Below is a small trained network, with its code and all its weights. Each question gives an input and a class and asks what happens when units are switched off, that is, made to give their printed mean instead of their output.

import numpy as np


def w(rows, s, z=0):
    codes = np.array(rows[::2]) - 128.0
    scale = np.full(codes.shape[1], s)
    scale[-1] = z or s
    return codes * scale


def norm(h):
    return h / np.sqrt((h * h).mean(-1, keepdims=True) + 1e-5)


def f(y):
    return y / 2 * (1 + np.tanh(0.7978845608 * (y + 0.044715 * y**3)))


def log_softmax(a):
    a = a - a.max(-1, keepdims=True)
    return a - np.log(np.exp(a).sum(-1, keepdims=True))


def net(x, mask):
    res = np.array(x, float).reshape(1, 8) / 4 @ E
    u = 0
    for l in range(3):
        y = f(norm(res) @ A[l][:, :-1].T + A[l][:, -1])
        res = res + np.where(mask[u : u + 10], y, B[l][:, -1]) @ B[l][:, :-1]
        u += 10
    return log_softmax(norm(res)[-1] @ U[:, :-1].T + U[:, -1])


A, B = {}, {}
E = w([
[153,102,176,75,120,112,188],'x0',
[1,85,165,123,90,148,118],'x1',
[146,126,131,102,110,133,132],'x2',
[183,121,69,69,112,139,150],'x3',
[173,103,91,67,87,135,105],'x4',
[120,128,162,25,197,129,31],'x5',
[121,199,87,100,89,80,124],'x6',
[129,127,114,135,133,133,118],'x7',
],0.0076)
A[0] = w([
[142,154,82,143,87,206,119,154],'L0N1',
[116,142,163,92,128,128,198,130],'L0N2',
[128,102,113,169,98,160,171,75],'L0N3',
[140,129,197,111,167,173,1,250],'L0N4',
[192,147,135,147,199,110,122,60],'L0N5',
[123,138,151,62,121,116,171,241],'L0N6',
[132,103,145,66,122,48,131,246],'L0N7',
[52,135,42,188,154,112,51,145],'L0N8',
[156,100,137,209,164,72,160,211],'L0N9',
[86,113,156,168,129,207,103,201],'L0N10',
],0.0082,0.0021)
B[0] = w([
[167,59,156,196,138,112,166,162],'L0N1',
[126,64,11,157,125,88,14,160],'L0N2',
[56,221,221,123,139,175,190,163],'L0N3',
[160,118,141,189,89,157,170,255],'L0N4',
[132,194,67,162,144,139,143,175],'L0N5',
[119,99,111,179,112,96,165,191],'L0N6',
[117,163,80,254,134,209,45,196],'L0N7',
[117,80,182,120,95,98,133,201],'L0N8',
[169,213,157,134,102,123,151,203],'L0N9',
[211,119,30,80,216,133,251,192],'L0N10',
],0.0063,0.0051)
A[1] = w([
[123,143,166,95,204,185,59,166],'L1N1',
[113,135,128,61,176,109,71,161],'L1N2',
[225,177,74,125,95,88,108,166],'L1N3',
[140,87,2,92,197,100,122,141],'L1N4',
[130,129,158,58,189,112,100,177],'L1N5',
[86,183,192,28,131,123,116,111],'L1N6',
[96,85,113,187,103,127,74,135],'L1N7',
[124,81,156,178,55,61,207,234],'L1N8',
[84,211,129,146,180,162,189,253],'L1N9',
[82,204,188,78,22,99,100,124],'L1N10',
],0.009,0.0016)
B[1] = w([
[184,172,140,185,29,193,158,155],'L1N1',
[144,155,112,181,47,198,166,132],'L1N2',
[97,128,187,182,255,154,103,249],'L1N3',
[161,134,158,137,77,105,109,170],'L1N4',
[110,229,130,252,116,88,166,124],'L1N5',
[179,161,85,175,115,132,95,119],'L1N6',
[169,151,178,107,147,75,113,157],'L1N7',
[186,168,142,158,133,177,30,254],'L1N8',
[159,64,172,60,121,118,57,207],'L1N9',
[137,122,45,133,175,123,196,151],'L1N10',
],0.0072,0.007)
A[2] = w([
[140,92,161,174,146,169,128,251],'L2N1',
[92,204,76,154,143,63,82,132],'L2N2',
[87,128,139,77,116,166,97,24],'L2N3',
[124,150,61,171,149,95,111,180],'L2N4',
[105,109,131,147,99,133,163,183],'L2N5',
[170,106,148,177,132,144,62,137],'L2N6',
[72,110,134,133,121,145,108,157],'L2N7',
[137,73,7,171,108,151,68,165],'L2N8',
[68,85,143,103,86,173,129,176],'L2N9',
[18,93,82,146,118,172,122,37],'L2N10',
],0.011,0.0021)
B[2] = w([
[159,144,97,30,90,101,157,233],'L2N1',
[119,71,134,51,150,179,211,170],'L2N2',
[161,117,143,156,231,195,88,126],'L2N3',
[95,78,151,104,112,205,224,164],'L2N4',
[191,254,76,161,161,138,152,131],'L2N5',
[18,52,52,81,48,60,123,250],'L2N6',
[160,225,85,226,127,146,132,134],'L2N7',
[148,115,251,153,191,34,170,176],'L2N8',
[70,186,136,155,204,102,126,154],'L2N9',
[160,82,132,158,243,159,21,139],'L2N10',
],0.0061,0.011)
U = w([
[148,98,154,103,148,195,216,205],'0',
[198,249,128,240,19,227,119,100],'1',
[179,178,139,202,255,163,85,214],'2',
[136,123,151,98,120,88,145,137],'3',
[132,140,153,69,152,52,116,71],'4',
[117,112,102,97,118,133,148,128],'5',
[116,140,116,81,129,122,132,119],'6',
[104,94,77,128,117,102,137,2],'7',
],0.0085,0.0028)

Each question gives the input, the list of numbers given to net, and the class t.
The units are the neurons (one row each of A and B). Each row of codes is followed by its name. A weight is (code - 128) times the scale printed after its matrix; where a second scale follows, it is the last column's (A, B and U).
mask holds one flag per neuron, layer by layer. A switched-off neuron (its flag False) gives its mean, the last column of its row in B, instead of its output. The means were averaged over made-up inputs and are rounded, as every weight is.
A unit's drop is (log p(t) with every unit on - log p(t) with that unit switched off) / (log p(t) with every unit on - log p(t) with every unit switched off).
The circuit of an input: a set's keep is (log p(t) with only the set's units on - log p(t) with every unit switched off) / (log p(t) with every unit on - log p(t) with every unit switched off). Starting from the 12 units with the biggest drops (on a tie, the unit counted first), units are removed one at a time, each time the one whose removal leaves the highest keep (on an exact tie, the one counted first), for as long as the keep stays at least 0.8.
circuit, biggest first: the units of the circuit, biggest drop first
most important unit: the unit with the biggest drop
top k neurons: the k neurons with the biggest drops, biggest first
k most important neurons of layer l: the k neurons of layer l with the biggest drops, biggest first
input [-6,2,-4,4,-2,7,7,-4], class 0: 2 most important neurons of layer 2	[L2N2 L2N4]
input [1,8,7,6,7,-8,-2,5], class 1: top 2 neurons	[L0N3 L1N3]
input [-8,6,-4,4,-6,8,3,-2], class 1: top 2 neurons	[L1N1 L1N2]
input [-3,-8,2,-8,-3,8,-4,2], class 1: most important unit	L1N1
input [-5,-5,-2,-1,-5,2,7,5], class 0: circuit, biggest first	[L2N2 L2N4]
input [5,-8,2,6,7,8,7,1], class 1: circuit, biggest first	[L1N2 L1N5 L2N6]
input [-6,-1,5,-2,-4,5,-7,3], class 0: circuit, biggest first	[L0N10 L1N8 L1N1]
input [-2,8,4,-5,-4,8,-2,1], class 1: top 2 neurons	[L1N1 L1N5]
input [-3,-5,5,-8,1,-5,-5,-3], class 3: top 4 neurons	[L1N9 L0N4 L1N1 L0N7]
input [0,-3,2,-1,-3,1,-1,-4], class 6: top 2 neurons	[L1N9 L2N8]
input [-4,-8,7,-4,7,8,1,2], class 1: circuit, biggest first	[L1N1 L1N2]
input [2,6,1,7,-6,-1,7,0], class 0: 2 most important neurons of layer 2	[L2N2 L2N4]
input [0,8,3,-8,6,-6,7,5], class 2: 2 most important neurons of layer 2	[L2N10 L2N6]
input [6,-7,2,5,4,3,6,3], class 2: top 2 neurons	[L1N3 L2N1]
input [8,0,5,0,-1,5,4,-1], class 7: circuit, biggest first	[L0N6 L0N7 L2N6 L0N2]
input [-7,-1,3,-5,6,8,-6,-8], class 1: circuit, biggest first	[L1N1]
input [7,-8,3,-7,-2,8,5,-2], class 1: top 3 neurons	[L1N1 L0N10 L1N2]
input [6,3,1,-2,4,-6,2,-4], class 1: top 2 neurons	[L0N3 L1N3]
input [-2,0,0,-6,-1,-5,7,6], class 0: top 3 neurons	[L1N10 L2N2 L0N4]
input [-2,8,-1,2,-3,0,-3,-6], class 2: most important unit	L2N6
input [7,6,4,-7,1,-6,8,4], class 0: 4 most important neurons of layer 0	[L0N4 L0N2 L0N1 L0N8]
input [6,3,0,1,-8,-8,-3,6], class 1: 2 most important neurons of layer 0	[L0N9 L0N3]
